In the rows, 128 means zero.
Each name stands for a flat space through zero: a line, a plane or more. A row that begins with a name and a colon came from that space; any other row is followed by the name of the space it lies nearest, among the names in its block.
lpjb: [115 142 156 118 147 107  89 138  96 139 114 100 125  98 133 155 144  89
 186 147 108 123  83 163 127  75 152 137 146 155 150 168]
lpjb: [126 120 122  34 159 129 142 163 136 165  98  95 129 146 109  86 184 108
 150 118 119 143 141  75 142 137 147 175 113 159 103 103]
nsnf: [174 131 143 130 147 133 116 113 141 150 123 174 122  64 131  88 125 117
  97 104 164 110 113 161 153 126 127 110  99 151 150 138]
nsnf: [150 126 123  86 108 163  98 141  98 151 131 115 129 138 132 129 115 140
 117 131 125  93 136  75 132 125 106 133 126 138 139 116]
rlpz: [138 171 104 122 139 159 147 129  99 107 181 216 122 127 127  97 118 111
  82 141 156  97 106 157 152 155  73 107 118 118 101 117]
hzsn: [146 117 108  71  90 166  72 135 105 129 147  50 114  62 130 141 139 144
 139 135 102 102 135  50 158  81 173 173 112 159 173 108]
lpjb: [123 126  90 110  99 154 144 121 122 112 164 129 124 153 113 129 121 149
 110 125 114 115 153  88 137 147 117 139 121 117 114  95]
nsnf: [144 122 168 168 183  75 157 119 169 164  87 198 133 118 124 101 142  96
 139 102 154 156  99 236 127 134 122  92 127 142 113 181]
rlpz: [132 127 147 190 142  93 165  95 178 141 124 167 139  94 120 122 151  86
 149 106 104 173 119 199 133 112 156 111 132 158 125 170]
hzsn: [ 93 120 106 126 135 112 139 131 142  74 131  88 111 124 122 128 132 162
 122 134 151 143 141 120 126 146 160 152 114  88 125  91]
nsnf: [115 154 147 147 136 129 142  99 145 115 121  99 146  93 126 108 154  77
 135 118 107 155 141  99 113 123 173 146 120 155 146 105]
nsnf: [165  75 131 102 101 126  81 149 156 166 102  56 117  53 143 148 149 160
 155 124 106 144 132  99 161  67 185 157 121 165 168 161]
rlpz: [125 187 112 169 120 169 143 156 108  71 189 187 135  96 176 120 127 109
  71 191 145 140 103 135 146 132  84 112 144 106  99 135]
rlpz: [129 133 147 156 133 130 144 131 160 119 103 110 145 116 152 107 138 122
 102 131 140 164 150  94 110 144 142 130 126 124 129 113]
nsnf: [ 88 122  96 101  97 146 133 151  83 110 144 106 129 252 118 169  93 174
 130 150 114 102 154  74  95 164  74 130 156  76  93  95]
hzsn: [161 141 180 108 177 118 112 165 131 187  75 154 141  99 155  95 159  80
 137 136 147 142  93 155 133 109 116 117 134 168 126 175]
nsnf: [125  79 137 151 131  99 142 136 174 127  74  99 127 174 136 128 105 195
 105 110 168 152 167 116  97 170 128 117 123  79 122 112]
lpjb: [115 163 119   9 166 146  92 171  57 142 136 107 112 122 111 109 169  84
 168 152 124  86  85 106 154 103 128 173 122 159 122 115]
hzsn: [117 128 131 221 106 122 169  89 161  97 136 160 146 164 135 138  90 145
  91 117 133 150 160 141  93 167 109  90 138  91 119 118]
hzsn: [124  92 128 139 108 106 123  76 116 155 117 131 124 205  81 163  76 157
 156  76 113  83 148 151  96 146 112 101 130 116 145 123]
rlpz: [113 123 126 150 116 116 136 110 125 128 137 131 131 153 115 154 120 124
 152 123 102 130 128 149 118 121 128 120 142 128 126 141]
hzsn: [118 129  95  86 143 128 168 172 145 128 150 151 122 133 124 109 181 118
 136 151 113 164 119 136 166 128 124 156 131 137  73 139]
nsnf: [129  80 143 133 127 100 128 147 163 152  74  85 131 161 137 142 126 170
 140 119 134 156 152 114 108 135 139 129 136 112 126 139]
nsnf: [155 106  69  96  77 166  87 123 107  99 193 117  91  66 120 146 103 192
 102 130 134  78 128 108 183 104 138 145 100 119 157 110]
lpjb: [127 166 155  56 218 115 123 146 120 125  85 131 117  81 121  42 170  81
 114 117 200 117 100 136 137 153 150 153  83 139 132  88]
hzsn: [124 144 111 119 158 126 159 154 127 110 143 194 119 150 131  98 131 135
  93 143 172 128 112 169 143 165  84 114 122  98  83 125]
rlpz: [104 171 107 127 159 121 159  91 115  85 176 182 115 104  92  97 140  84
 126 115 138 112 104 185 146 144 136 131 104 129 118 103]
hzsn: [ 99 176 128 191 141 128 173 125 127  80 160 189 142 145 146 123 125  96
 101 158 137 154 114 169 114 153  96 103 147 100  92 132]
hzsn: [108 160  90  99 146 148 121 153  97  52 170 141  99 101 138 104 120 158
  78 162 192 101 109 130 152 154 114 142 103  76 116  82]
nsnf: [152 122 118  90 109 168  96 156  97 137 126 121 124 155 146 125  97 172
  87 140 158  87 141  68 126 148  83 123 124 106 131 104]
rlpz: [157 144 139  90 133 149 118  91 112 172 132 143 136 103  97  96 140  75
 139  89 105  94 128 109 138 118 138 134 106 187 154 115]
lpjb: [145 116 124 121 112 144 140 125 140 154 124 135 139 153 124 119 126 134
 115 113 116 129 153  94 125 142 114 125 127 138 120 119]
rlpz: [166 117 135 117 129 150 124 166 140 152 105 151 134 134 161 102 120 158
  77 138 168 129 138 101 133 151  87 112 124 116 114 131]
lpjb: [135 105 107 129 116 133 173 136 162 141 128 155 136 181 122 114 130 155
 102 116 126 150 163 108 129 167 101 123 128 115  88 117]
lpjb: [ 83 131 115 192 117  97 172  68 159  82 154 118 131 131  96 149 130 111
 155 106  90 160 146 160 111 131 175 132 129 120 130 113]
rlpz: [129 139 115  80 156 131 123 129 115 116 134 137 110 107 111  92 137 127
 115 118 162 102 118 132 147 143 134 143  97 125 130  97]
hzsn: [113 133 124 128 147 114 160 147 146 123 127 144 131 138 130 117 156 114
 134 140 125 161 122 148 134 135 128 135 135 126  95 138]
lpjb: [154  95 138 127 116 130 149 129 173 175  92 117 147 152 129 112 139 138
 120 101 112 157 169  83 119 143 131 129 127 147 120 127]
lpjb: [112 140 139 111 127 120 117 114 103 151 130 104 136 133 107 152 148  78
 190 125  72 124 113 131 122  90 150 143 145 169 139 147]
rlpz: [161 126 162 138 125 139 122 125 158 166  95 109 151  86 149 107 149  98
 122 117 113 154 143  88 124 111 151 131 125 171 149 138]
[110 167 143  60 206 115 135 113 132 105  98  99 118  69 100  41 178  73
 124  99 177 124 122 111 133 153 189 174  71 146 146  56]
lpjb
[175  76 142 122 114 123 139 139 186 203  84 121 143 127 133 117 150 141
 133  99 105 164 159 103 138 119 137 128 128 167 124 159]
hzsn
[ 98 139  62  93  66 175 119  97  77  79 211  92 114 151  91 163 107 149
 133 132  80  79 152  59 139 126 134 160 123 118 138  69]
nsnf
[130 117 140  99 156 113 161 130 164 161  90 118 140 144 111  89 166 104
 138 100 122 158 150 107 123 147 148 147 116 152 111 113]
lpjb
[126 111 106  92  88 148  94 149 108 131 147  65 120 112 132 167 139 147
 159 150  84 123 131  77 147  84 152 162 140 144 142 134]
nsnf
[105 128  89 128 113 134 150 121 133  81 165 123 115 135 115 130 125 155
 112 132 130 130 144 117 138 147 135 143 118  99 114  94]
lpjb
[117 130 103 110 111 134 151 129 119 143 161 143 132 156 106 146 150 105
 162 132  72 135 126 131 144 112 122 140 145 153 101 144]
hzsn
[153 108 128 110  89 157 116 111 137 164 121  86 143 129 121 130 128 130
 130 104  89 123 167  48 124 119 144 143 124 162 151 110]
lpjb
[ 78 117  93 103 119 108 137 114 115  96 151  82 111 160  88 160 136 140
 176 124  94 125 135 127 127 122 162 161 130 114 122 104]
hzsn
[119 121 118 101 141 120 133 160 129 128 123 123 120 139 131 127 146 138
 137 143 133 140 120 134 139 127 125 141 132 120 107 135]
lpjb
[144 144 134 125 159 130 151 159 135 140 125 193 132 132 145  94 142 113
 100 142 159 140 108 162 142 147  87 110 129 126  92 148]
hzsn
[ 85 159 115  98 178 104 157 126 118  90 141 140 114 128  99  99 161  93
 146 129 143 133 106 166 135 145 148 152 112 119 105 102]
lpjb
[ 46 194  66 111 133 137 149  89  46  23 229 159 100 174  73 145 105 110
 137 145 126  67 102 164 127 158 110 140 122  78 107  63]
rlpz
[109 145 138 188 137 103 168  89 159 110 139 153 140 111 116 126 143  85
 143 115 104 164 126 176 120 125 154 119 132 140 123 140]
rlpz
[147 165 138 100 143 144  93 183  81 152 154 168 125  73 161 140 162  74
 157 186 109 123  54 176 172  61 104 128 156 172 116 204]
nsnf

Each name stands for a flat space through zero: a line, a plane or more. A row that begins with a name and a colon came from that space; any other row is followed by the name of the space it lies nearest, among the names in its block.
pb_gn: [131 151 128 136 134 134 138 106 109 112 137 130 120 107 110 138 116 130
 115 122 110 115 122 124 104 140 119 144 110 128 108 103]
dt_gm: [106 169 140 185 140  85 104 152 128 123 151 144 139 137 119 184 119 139
 106 119 122  70 110  69 102  90  85 130 142 125  62  96]
qr_qn: [242 138 146  59 132 237 142 109  19 104 196 128 117 156 123  66 105 137
 184 100  36 138 165 148 149 220 130 196  48 121 160 101]
pb_gn: [130 150 113 134 109 149 152  95 115 111 119 134 124 111 120 131 114 130
 119 128 130 104 124 147 105 131 120 131 125 131 135 110]
hl_nm: [127 119 126 115 120 145 126 130 121 135 124 112 137 138 143 104 135 135
 143 133 139 134 130 140 138 121 124 139 121 123 138 138]
pb_gn: [123 124 103 131 109 166 112 140 134 125 117 100  68 140 124 110 115 123
 149 134 128 138 120 138 148  74 108 105 116 139 153 181]
hl_nm: [165 133 126 129 121 142 131 133 119 119 143 155 107 140 119 138 108 122
 133 118 104 119 141 125 137 143 135 113 133 135 148 124]
dt_gm: [ 90 138 133 115 137 130 127 120 146 111 134  98 130 133 104 134 163  77
 123 128 104 126 103 115 125 116 114  98 113 159 112 162]
dt_gm: [113 131 115 107 107 159 150 100 130 116 113 109 135 127 125 110 145 104
 133 134 132 124 119 156 125 126 125 114 122 145 151 147]
hl_nm: [143 142 149 152 182  81 112 135 133 113 160 155  80  94  78 178 105 117
  94 111  71 148 127  80 110 160 145 123 114 134  82 105]
qr_qn: [116 153 143 126 147 128 123 126 123 105 158 117 128 135  98 149 145  89
 121 116  81 110 110  96 118 133 108 116 106 152  95 133]
fh_zr: [140 155 113 163 138 113 143  95 127 104 122 159  68  70  86 167  80 138
  89 122 110 126 126 126  88 142 139 126 125 127 114  93]
fh_zr: [142 146 128 137 118 132 132 130 128 114 142 150 129 146 118 152 123 108
 126 119 108  94 128 115 127 130 120 103 141 144 132 123]
fh_zr: [114 133 127  76 116 180 163  77 100 112 122  87 170 121 131  80 164 106
 141 133 123 131 118 169 116 158 123 154  89 137 140 130]
qr_qn: [ 68 139 107 151 121  74 181  57 179 115  66 148 147  47 106 165 132 115
  59 145 180 125 108 164  67 145 161 103 166 135 123  93]
fh_zr: [105 215 155 173 153  99 136 100  93  84 179 144 171 115  85 200 132 109
  85 104  73  32  94  61  58 141  70 152 107 141  24  50]
pb_gn: [127 148 103 144 122 177 105 133 115 107 136  92  33 127  98 121  99 122
 144 125  95 131 111 120 132  69  89 116  88 143 127 174]
fh_zr: [111 122 115 161 122  93 125 134 155 142 100 144 118 108 137 147 110 154
 109 138 170 129 128 130 118 102 136 121 160 114 126 119]
dt_gm: [174 107 131 105 142 132 146 110 117 129 128 154 108  99 119 115 107 138
 123 124 112 172 155 153 131 192 177 142 121 118 157 108]
pb_gn: [145 113 145 113 130 128 109 167 128 141 150 132 153 176 147 122 146 118
 153 122 117 125 139 110 161 130 127 119 137 132 136 145]
dt_gm: [134 144 136 124 137 115 158  91 120 111 131 152 151  98 110 147 128 118
 101 122 114 117 129 133  97 179 146 136 128 131 117  85]
hl_nm: [115 135 117 134 109 135 136 121 137 123 116 127 132 134 131 132 131 120
 127 132 141 109 121 136 125 110 119 111 140 136 138 136]
qr_qn: [109 138 126 156 135 101 116 140 151 124 127 135 107 123 113 160 122 118
 111 127 126 118 117 104 121 102 120 102 142 137 110 136]
hl_nm: [113 143 150 159 152  76 113 145 126 138 142 142 164 124 134 160 130 151
 108 124 136 105 123  89 108 127 115 154 138 110  72  85]
pb_gn: [132 131 164  98 156 107 152 100  97 130 146 134 218 112 139 118 158 136
 116 123 122 128 135 129 103 207 146 186 112 109  93  64]
fh_zr: [157  97 114  83  67 181 141 152 149 136 119 140 161 213 166  99 158  81
 178 131 142 108 148 163 191 120 140  57 173 161 226 192]
hl_nm: [203  97 141  96 127 109 173 104 124 138 124 209 169 111 141 130 111 139
 115 120 132 152 179 167 133 244 213 132 168 113 186  69]
hl_nm: [156 132 150 148 132  73 145 130 126 142 135 196 198 127 149 165 119 156
 103 120 149  94 151 116 110 182 155 146 176 105 115  50]
dt_gm: [167 107 134 106 127 120 161  99 109 141 114 164 168 100 150 109 115 164
 120 130 152 150 159 168 118 202 177 169 140  98 154  72]
qr_qn: [174 120 103 153 116 137 129 128 122 132 113 163  56 102 124 131  64 171
 125 128 138 147 152 148 129 126 150 131 139 108 162 115]
dt_gm: [121 145 118 146 124 140 113 139 132 115 136 118  87 137 110 142 118 114
 131 124 109 113 115 110 130  89 102 105 120 144 121 153]
pb_gn: [146 114 135 115 123 150  98 176 126 138 152 117 121 185 142 115 139 114
 166 122 109 127 135 108 172 103 113 109 127 138 144 171]
hl_nm: [139 165 133 169 126 144  82 179  98 123 173 121 103 179 128 150 108 143
 152 113  97  72 118  69 137  65  60 136 114 127  86 132]
qr_qn: [145 125 141  73 122 166 163  89  89 122 135 116 194 131 144  84 157 123
 143 127 121 130 138 164 123 191 140 169 102 123 143 102]
fh_zr: [160 167 115 158 156 128 149  75 107  86 138 160  30  44  55 168  62 133
  81 113  71 142 127 125  75 169 146 137  93 131 107  83]
fh_zr: [111 129 107 111  82 155 167  92 139 122  94 126 169 134 146 112 148 110
 130 139 165 101 124 174 122 126 130 106 152 141 170 134]
dt_gm: [109 161  94 177  73 161 115 144 120 127 113 117 115 163 153 134 105 157
 146 135 169  54 112 126 125  30  60 120 147 124 130 139]
pb_gn: [133 163 115 136 130 177 122 110  92  98 147  98  66 115  95 122 104 125
 135 120  84 118 111 121 112 104  89 144  75 137 109 137]
qr_qn: [148 108 143  60 127 194 129 126  80 135 149  79 167 162 156  52 163 127
 179 128 111 154 137 154 158 156 121 175  77 121 147 148]
qr_qn: [115 130 125 141 129 113 125 131 142 128 121 130 121 123 124 141 127 125
 119 130 135 126 122 122 124 115 127 116 137 131 122 132]
[ 82 179 114 191 111  90 134 118 165 102 119 153 122 121  98 205 121  98
  85 125 133  52  96  94  89  78  93  71 168 157  94 117]
hl_nm
[132 129 128 105 136 182 102 142  97 121 152  75  90 149 121  89 134 122
 165 125  91 147 119 121 150 101  95 147  73 134 122 171]
pb_gn
[139 129 124 131 101 122 150 119 132 133 115 160 171 138 149 136 128 134
 124 130 156  97 139 145 124 143 138 120 164 124 151 102]
hl_nm
[143 142 135 118 131 137 146 106 110 113 141 139 142 121 116 133 128 118
 121 120 106 116 130 130 114 163 132 136 118 133 125 104]
qr_qn
[124 150 130 157 123 109 123 137 130 124 137 148 139 138 127 160 121 131
 117 123 129  88 123 104 116 112 110 120 146 129 107 108]
hl_nm
[132 145 116 147 117 140 124 129 123 119 130 132 101 130 120 140 109 131
 128 125 122 108 124 122 123 104 110 120 128 132 127 130]
dt_gm
[ 88 102 111 140 112  97 134 125 168 153  76 123 146 109 155 121 136 149
 115 150 200 145 125 156 126  99 144 120 165 113 144 137]
qr_qn
[133 100 116  88  96 190 115 153 122 142 123  85 127 184 161  69 151 118
 184 137 139 142 133 154 180  92 113 116 117 137 180 195]
pb_gn
[134 116 118  86 126 172 153  86 110 119 114 100 114 100 121  82 133 122
 137 134 122 168 130 174 125 159 146 148  92 129 156 139]
fh_zr
[ 77 130 141 137 175  96 102 132 139 128 132  84 104  94 103 133 144 125
 110 132 115 165 101  98 111 107 115 147  91 125  67 142]
hl_nm
[144 139 131 139 119 122 132 135 128 123 139 156 139 144 128 150 121 122
 125 121 121  98 134 117 128 135 126 113 148 134 132 114]
pb_gn
[156  74 134 108 132 123 108 166 126 172 117 128 137 144 174  84 123 176
 158 137 165 181 159 147 169 136 159 159 138  92 159 137]
dt_gm
[110 117 128 122 147 122 127 113 122 136 114 102 121  92 129 105 128 153
 121 137 143 166 124 142 115 132 135 166 103 108 111 121]
fh_zr
[132 120 143  96 119 136 147 117 111 137 130 127 205 148 158 103 159 129
 141 130 143 116 136 145 131 163 134 153 132 120 136 106]
qr_qn
[120 148 114 129 127 158 138  96 107 109 124 104  96  98 108 116 115 133
 123 129 116 130 115 142 105 120 111 148  93 128 118 125]
pb_gn
[ 96 122 130  72 132 164 159  76 115 116 115  75 163 104 123  79 173 101
 132 138 125 157 112 169 115 160 133 153  84 138 131 141]
qr_qn
[ 78 100 158 104 159  90 102 161 157 152 134  89 185 153 146 115 192 104
 136 135 138 155 114 103 150 119 127 127 127 132  96 161]
dt_gm
[120 109 124  62 109 188 157  92 109 125 113  81 168 136 146  60 169 108
 157 139 136 151 127 182 140 153 134 146  97 135 167 155]
fh_zr
[176 118 116 142 120 131 119 152 144 125 134 170  62 139 112 151  89 119
 132 119 105 138 149 122 153 129 152  81 152 141 170 148]
fh_zr
[102 125 148 132 131 101 103 170 144 145 142 120 183 177 152 139 165 116
 140 128 139 101 119  93 147 100 105 116 149 132 104 141]
qr_qn
[155 104 139  98 142 150 109 153 117 136 149 113 108 151 130 100 134 121
 157 123 100 165 141 125 163 141 138 132 105 130 145 159]
fh_zr
[111 145 117 118  91 150 163  94 130 114 112 129 176 139 137 126 149 104
 126 132 147  83 119 154 114 129 117 110 145 145 148 122]
fh_zr
[191 135 113 114 100 174 146 124 127 100 146 170  77 155 101 143 102  82
 141 111  76 112 147 139 152 154 147  65 141 166 194 152]
fh_zr
